Rows and whether each has a hidden trait (one of two labels; each part has its own):
[-11.1, -25.9, 15.3, -7.5, -19.3, 4.1, -36.1, 17.7, 0.6, 8.1, -2.7, 0.7, -20.1, -2.2, 15.5, 1.7, 4.5, -24.8, 2.0, 0.3, -17.7, 3.5, 6.0, -35.7, 3.7, -7.7, -0.7, -5.9, 22.0, 0.1, -12.3, -0.9, -0.9, 1.2, -22.8, -4.5, 1.8, -11.2, 18.5, -9.5, -3.9, 5.8, -7.5, -2.6, 11.5, 26.2, -16.8, 7.6, -24.7, -0.2, 1.5, -21.2, -2.7, 12.9, 2.8, 10.7, -2.2, 12.3, -5.6, -33.7, -5.3] -> E
[7.3, 0.4, -6.4, 42.1, -1.9, 5.6, 7.7, -15.7, -4.7, -4.8, 0.4, 42.5, 0.7, 4.1, 6.4, 18.9, -5.1, -32.3, -1.8, -4.5, 9.2, 7.3, 4.7, 11.3, 23.5, -1.1, 1.2, -12.5, -50.7, 17.5, -0.3, -3.2, -8.5, 55.6, -12.0, -14.0, -10.4, -7.3, -12.1, 29.4, -5.8, -25.1, -0.1, -6.6, 1.2, -19.0, -3.9, -5.9, 9.9, -1.9, 8.6, 17.7, 1.1, -27.5, -10.1, -22.4, 10.6, 6.3, -3.9, 29.5, -2.9] -> U
[1.8, 2.5, 9.6, 29.2, -6.4, 7.9, -68.0, 3.5, -6.7, -0.8, 3.3, 20.4, -11.4, 10.7, 8.3, 8.4, 1.9, -53.2, 3.9, -3.3, 10.2, -12.7, -2.5, -3.4, 22.8, -0.6, -17.9, -8.9, -39.0, 13.3, -12.1, 0.4, -4.0, 44.1, -18.2, 1.5, 1.0, -15.3, -16.9, 25.6, 1.5, -11.4, 2.0, 1.8, 10.1, -4.1, -14.1, -3.6, 5.4, -4.4, 15.3, 0.2, 0.5, -8.5, 6.0, 11.3, -10.6, 7.2, -8.3, -2.9, -0.4] -> U
[-1.6, -22.3, 20.5, -1.6, -6.8, -2.7, -99.9, -3.0, -12.9, 9.1, -2.5, -11.0, -0.9, 15.9, -1.1, 4.7, 6.8, -43.1, 14.3, -11.2, -12.6, -21.7, 5.8, -13.7, 6.9, 0.7, -9.3, -15.0, -5.7, -7.4, -22.3, 4.8, -4.5, 21.9, -31.4, 21.6, 10.6, -7.8, 6.4, 17.5, 4.9, 2.3, -1.3, 0.8, 10.8, 32.5, -10.1, -4.5, -1.9, 8.4, 15.5, -16.7, 0.6, 11.8, 12.1, 22.4, -19.9, 8.5, -15.4, -27.8, -20.7] -> E
[4.0, 2.5, -13.5, -6.4, 7.7, -3.9, -24.9, 2.3, 0.0, 10.4, -9.8, -22.1, 28.2, -8.0, -10.8, 6.4, 15.6, 16.6, -1.0, 4.7, 13.7, -22.1, -4.9, 35.0, -5.0, 5.3, -1.7, 0.6, 42.2, -8.3, -4.1, 4.2, 7.2, -27.2, 12.6, 0.0, 11.0, 6.9, -33.8, -28.1, 0.3, 0.1, 5.6, 3.0, 4.3, -4.7, 12.0, -1.0, 6.7, -10.1, 2.5, 0.0, 8.9, 20.0, -0.6, -3.5, -0.6, -2.8, 7.8, -38.7, -2.1] -> U
[3.5, 1.4, -11.9, -23.8, 6.9, -6.2, -60.2, 12.7, -5.9, 10.3, -11.4, -32.7, 26.3, -8.6, -9.0, 5.1, 16.4, 2.6, 7.5, 2.0, 15.0, -34.6, -4.3, 24.5, 0.6, -0.8, -7.4, -14.3, 64.4, -10.6, -11.9, 6.4, 7.4, -36.4, -5.4, 13.7, 15.6, 11.4, -45.4, -34.5, 2.4, 4.2, 8.4, 7.6, 7.2, 4.8, 13.4, -1.0, 9.3, -9.8, 8.8, -7.3, 12.6, 39.3, 10.7, 1.1, -11.5, -6.2, 7.4, -62.7, -0.5] -> U
[0.8, -23.9, 2.2, 26.0, 10.0, 5.7, -55.7, -9.6, -12.2, 6.0, -3.9, 5.6, 39.2, 15.6, 2.2, 13.6, -12.8, -44.6, -6.8, -7.6, -1.3, -1.4, 8.3, 5.6, 10.3, -4.4, -5.3, -22.7, -18.6, 6.5, -9.1, 3.6, 0.1, 17.1, -17.8, 13.0, 12.9, -14.7, -10.7, 14.5, 7.0, -4.4, 3.6, -6.8, -2.5, 19.5, 1.5, -7.2, 3.7, 9.3, 8.4, -2.1, 0.9, -1.8, 6.3, -11.3, -15.2, -4.8, 0.1, -5.1, 6.8] -> E
[1.4, -4.6, 6.3, 30.5, 0.1, 8.3, -63.8, -9.3, -6.8, 4.9, -1.6, 17.4, 15.1, 17.4, 7.9, 12.4, -6.5, -47.9, -2.5, -5.9, 0.2, -9.6, 3.6, -3.7, 25.2, -0.7, -7.9, -12.9, -32.4, 10.2, -11.9, -0.3, -2.4, 33.6, -16.4, 3.9, 5.1, -16.2, -12.8, 23.4, 4.6, -7.5, 3.4, -4.1, 4.6, 7.3, -3.7, -6.3, 2.8, 4.2, 14.1, -0.4, 1.9, -11.4, 1.8, 3.1, -8.7, 3.8, -3.1, 5.7, 2.4] -> E
[5.4, 13.9, -11.7, 2.4, 8.4, -9.9, -9.4, -6.2, 8.6, 13.3, -3.5, -13.4, 3.9, -3.1, -10.8, 11.3, 12.2, 16.1, -3.1, 3.8, 12.9, -9.9, -10.0, 32.2, -5.4, 14.1, 0.2, 3.8, 20.4, -11.3, -3.0, 2.6, 7.8, -27.6, 8.5, -5.4, 8.2, -0.4, -25.1, -23.4, -6.3, -5.6, 3.4, 3.3, 8.0, 1.2, 19.5, -0.1, 9.3, -7.8, 14.6, 0.9, 11.9, 11.5, -10.9, 0.6, 2.5, -3.7, -2.7, -20.6, -6.7] -> U
[-1.3, -13.3, 21.4, 14.6, -7.6, 6.1, -85.7, -1.4, -9.7, 3.1, -2.4, 5.0, 10.3, 22.0, 1.0, 6.3, 5.7, -52.2, 4.5, -7.2, 2.2, -21.6, 3.2, -14.0, 24.1, 2.0, -13.7, -7.3, -18.1, 3.9, -20.9, 1.2, 1.8, 41.9, -25.9, 7.3, 6.5, -18.6, -4.0, 29.8, 4.4, 3.2, 1.2, 0.5, 10.8, 15.0, -9.8, -6.6, -4.5, 6.1, 17.9, -4.6, 0.0, -10.1, 7.2, 27.7, -18.7, 5.6, -12.5, -3.5, -8.9] -> E
[-9.2, 31.8, 1.2, -15.0, -4.1, -8.2, 16.6, 10.8, 9.9, 4.7, 0.3, -12.0, -64.5, 3.2, 10.9, -22.5, -8.0, 11.7, 3.0, 0.0, 9.1, -2.5, -4.3, -25.7, -15.3, -7.1, 2.0, 19.3, -20.6, 6.3, -5.8, -3.6, -4.1, -14.4, -1.3, -3.1, 1.9, 3.7, 26.3, -9.1, 4.4, 6.6, 0.8, 5.7, -7.5, 4.5, -3.0, 7.9, 19.5, -1.3, 2.7, -11.7, 4.1, -12.2, 8.5, 28.3, 8.8, 1.2, -17.7, -19.1, -4.0] -> E
[7.6, 15.8, -3.8, 11.1, -12.3, -2.5, -13.1, -7.7, -13.6, -0.2, -3.4, 2.5, -8.0, 0.9, 1.9, 14.6, 23.1, -24.1, 8.1, -5.0, 8.4, -27.6, 1.6, 11.1, 35.0, -1.1, -15.6, -15.0, 13.4, 1.2, 1.9, -3.3, 2.2, 16.4, -17.2, 14.7, 10.7, 2.5, -6.8, -3.1, 3.6, -6.5, 10.1, -4.8, -2.9, -13.0, 0.9, 2.9, 12.7, -1.4, -22.0, 11.0, 9.1, 28.6, -5.7, 5.5, -18.6, 6.3, -3.0, -1.7, -6.5] -> U
[5.0, 29.2, 0.7, -8.5, -12.0, -6.6, -37.1, 11.7, -7.9, -13.1, -7.2, -6.9, -26.4, 0.8, -1.4, 10.3, 27.4, -29.4, 15.2, -2.0, 11.0, -40.1, -0.4, -4.1, 42.3, -2.0, -16.1, -13.9, 8.5, -1.9, -0.2, -4.2, 4.5, 8.5, -17.1, 12.2, 19.1, 2.3, -23.5, -14.4, -1.1, -0.1, 7.6, 5.1, 9.3, -9.0, 0.2, 2.5, 13.7, -6.5, 2.8, 7.0, 7.5, 33.8, -12.6, 19.2, -26.5, 8.9, -1.8, -17.4, 6.2] -> U
[-11.8, -30.8, 7.9, -32.5, -14.4, 3.0, -32.3, 20.9, 7.4, 12.5, -1.6, -14.4, -43.9, 1.6, 10.0, -4.8, -1.5, -15.6, -6.0, 1.6, -19.6, -5.2, 0.2, -43.0, 2.9, -4.0, -0.3, -10.6, -15.6, -1.6, -7.2, -2.2, 2.7, -10.8, -12.7, -4.7, 1.1, -9.6, 28.9, -15.8, -3.9, 5.0, -1.1, -4.2, 13.8, 23.2, -27.6, 10.5, -10.3, -0.9, 17.9, -14.7, -1.0, 5.9, 9.4, 4.8, 3.8, 2.9, 2.8, -17.0, -8.5] -> E
